Below is a small trained network, with its code and all its weights. Each question gives an input and a target symbol and asks what happens when units are switched off, that is, made to give their printed mean instead of their output.

import numpy as np


def w(rows, s, z=0):
    codes = np.array(rows[::2]) - 128.0
    scale = np.full(codes.shape[1], s)
    scale[-1] = z or s
    return codes * scale


def f(y):
    return y / 2 * (1 + np.tanh(0.7978845608 * (y + 0.044715 * y**3)))


def softmax(a):
    e = np.exp(a - a.max(-1, keepdims=True))
    return e / e.sum(-1, keepdims=True)


def log_softmax(a):
    a = a - a.max(-1, keepdims=True)
    return a - np.log(np.exp(a).sum(-1, keepdims=True))


def net(x, mask):
    ids = ['αβδζηθλμξστφψω'.index(c) for c in x.split()]
    T = len(ids)
    res = E[ids] + P[:T]
    q, k, v = (res @ M[0].T for M in (Q, K, V))
    z = softmax(np.where(np.tri(T) > 0, q @ k.T / 2**0.5, -1e9)) @ v
    res = res + np.where(mask[0], z, O[0][:, -1]) @ O[0][:, :-1]
    y = f(res @ A[0][:, :-1].T + A[0][:, -1])
    res = res + np.where(mask[1:9], y, B[0][:, -1]) @ B[0][:, :-1]
    return log_softmax(res[-1] @ U[:, :-1].T + U[:, -1])


Q, K, V, O, A, B = {}, {}, {}, {}, {}, {}
E = w([
[59,200,112,67,51],'α',
[157,175,37,66,100],'β',
[65,183,89,188,176],'δ',
[161,74,236,176,164],'ζ',
[87,185,123,184,92],'η',
[122,210,207,137,195],'θ',
[93,168,188,183,216],'λ',
[179,96,122,172,80],'μ',
[233,44,227,147,99],'ξ',
[84,27,108,69,164],'σ',
[84,130,160,243,112],'τ',
[253,110,88,76,109],'φ',
[66,157,140,213,216],'ψ',
[123,70,163,222,62],'ω',
],0.02)
P = w([
[203,97,58,98,208],'0',
[188,113,72,99,208],'1',
[169,129,100,109,198],'2',
[156,141,124,114,190],'3',
[142,162,146,122,194],'4',
[131,156,153,122,183],'5',
[122,164,173,124,182],'6',
[112,173,186,124,180],'7',
[101,170,197,126,175],'8',
[93,168,210,128,167],'9',
[87,174,227,121,162],'10',
[76,170,234,121,152],'11',
[70,164,239,120,141],'12',
[61,172,255,122,123],'13',
],0.0096)
Q[0] = w([
[219,9,131,98,68],'H0',
[81,157,192,180,202],'H0',
],0.014)
K[0] = w([
[247,139,140,224,127],'H0',
[58,84,211,110,92],'H0',
],0.014)
V[0] = w([
[135,176,200,86,36],'H0',
[82,59,103,2,72],'H0',
],0.0076)
O[0] = w([
[251,166,39,183,204,253],'H0',
[168,255,153,203,172,204],'H0',
],0.0099,0.0037)
A[0] = w([
[77,105,2,171,77,175],'N0',
[150,159,183,112,126,92],'N1',
[82,23,145,207,136,1],'N2',
[165,83,164,196,174,69],'N3',
[80,126,102,122,150,34],'N4',
[84,129,121,139,177,80],'N5',
[98,116,184,204,167,136],'N6',
[103,179,220,180,151,236],'N7',
],0.013,0.0063)
B[0] = w([
[26,114,47,223,111,142],'N0',
[57,135,124,254,76,157],'N1',
[239,244,160,156,152,169],'N2',
[109,141,74,169,239,172],'N3',
[40,136,229,104,125,127],'N4',
[102,93,226,129,44,144],'N5',
[158,204,143,91,21,186],'N6',
[109,64,80,43,116,254],'N7',
],0.0092,0.016)
U = w([
[167,136,154,148,112,177],'α',
[113,194,63,94,168,170],'β',
[145,146,135,92,78,64],'δ',
[185,186,180,114,169,33],'ζ',
[140,147,138,132,133,70],'η',
[149,136,138,127,130,107],'θ',
[84,151,148,161,157,130],'λ',
[140,55,75,168,96,255],'μ',
[149,105,111,165,220,86],'ξ',
[101,86,141,69,196,217],'σ',
[154,156,178,105,128,85],'τ',
[246,79,86,24,109,31],'φ',
[153,183,146,205,99,48],'ψ',
[125,187,186,143,132,58],'ω',
],0.012,0.0081)

Each question gives the input, a string of symbols that net reads in full, and the target symbol t.
The units are the heads (2 rows each of Q, K, V and O) and the neurons (one row each of A and B). Each row of codes is followed by its name. A weight is (code - 128) times the scale printed after its matrix; where a second scale follows, it is the last column's (O, A, B and U).
mask holds one flag per unit, heads first, then neurons. A switched-off unit (its flag False) gives its mean, the last column of its rows in O or B, instead of its output. The means were averaged over made-up inputs and are rounded, as every weight is.
A unit's drop is (log p(t) with every unit on - log p(t) with that unit switched off) / (log p(t) with every unit on - log p(t) with every unit switched off).
The circuit of an input: a set's keep is (log p(t) with only the set's units on - log p(t) with every unit switched off) / (log p(t) with every unit on - log p(t) with every unit switched off). Starting from all 9 units, units are removed one at a time, each time the one whose removal leaves the highest keep (on an exact tie, the one counted first), for as long as the keep stays at least 0.8.
units of the circuit, in order: the units of the circuit, biggest drop first
unit that matters most: the unit with the biggest drop
k most important neurons: the k neurons with the biggest drops, biggest first
drop of u: that unit's drop, to one decimal
input α μ μ α τ, target β: unit that matters most	N3
input θ σ μ α α α δ θ, target β: 3 most important neurons	N7, N3, N6
input φ τ α α τ τ μ τ, target β: 3 most important neurons	N3, N7, N6
input α θ α θ α α α λ, target β: units of the circuit, in order	N7, N3, N6
input ξ δ θ η φ α τ σ θ η φ δ, target δ: units of the circuit, in order	N7, N6, H0, N5
input η τ ω ξ σ μ φ σ ω τ μ σ ζ ψ, target δ: 3 most important neurons	N6, N7, N5
input α θ α η α α σ ξ α μ η ω φ θ, target β: 4 most important neurons	N7, N3, N6, N1
input ξ β μ μ φ τ, target ψ: 2 most important neurons	N2, N0
input δ β ξ ξ, target ξ: 3 most important neurons	N3, N7, N6
input σ α θ μ θ ζ, target ζ: 3 most important neurons	N2, N7, N3
input α α α σ η ξ λ, target δ: 3 most important neurons	N6, N7, N5
input λ φ ζ μ α ζ τ μ α μ φ ω, target ψ: drop of N1	-0.2
input ψ φ μ σ η ψ τ, target δ: drop of N2	0.0
input α β δ α μ μ δ σ ζ φ ω μ μ θ, target δ: most important neuron	N7
input θ α μ α μ β α ξ τ μ α ψ, target β: drop of N3	0.8
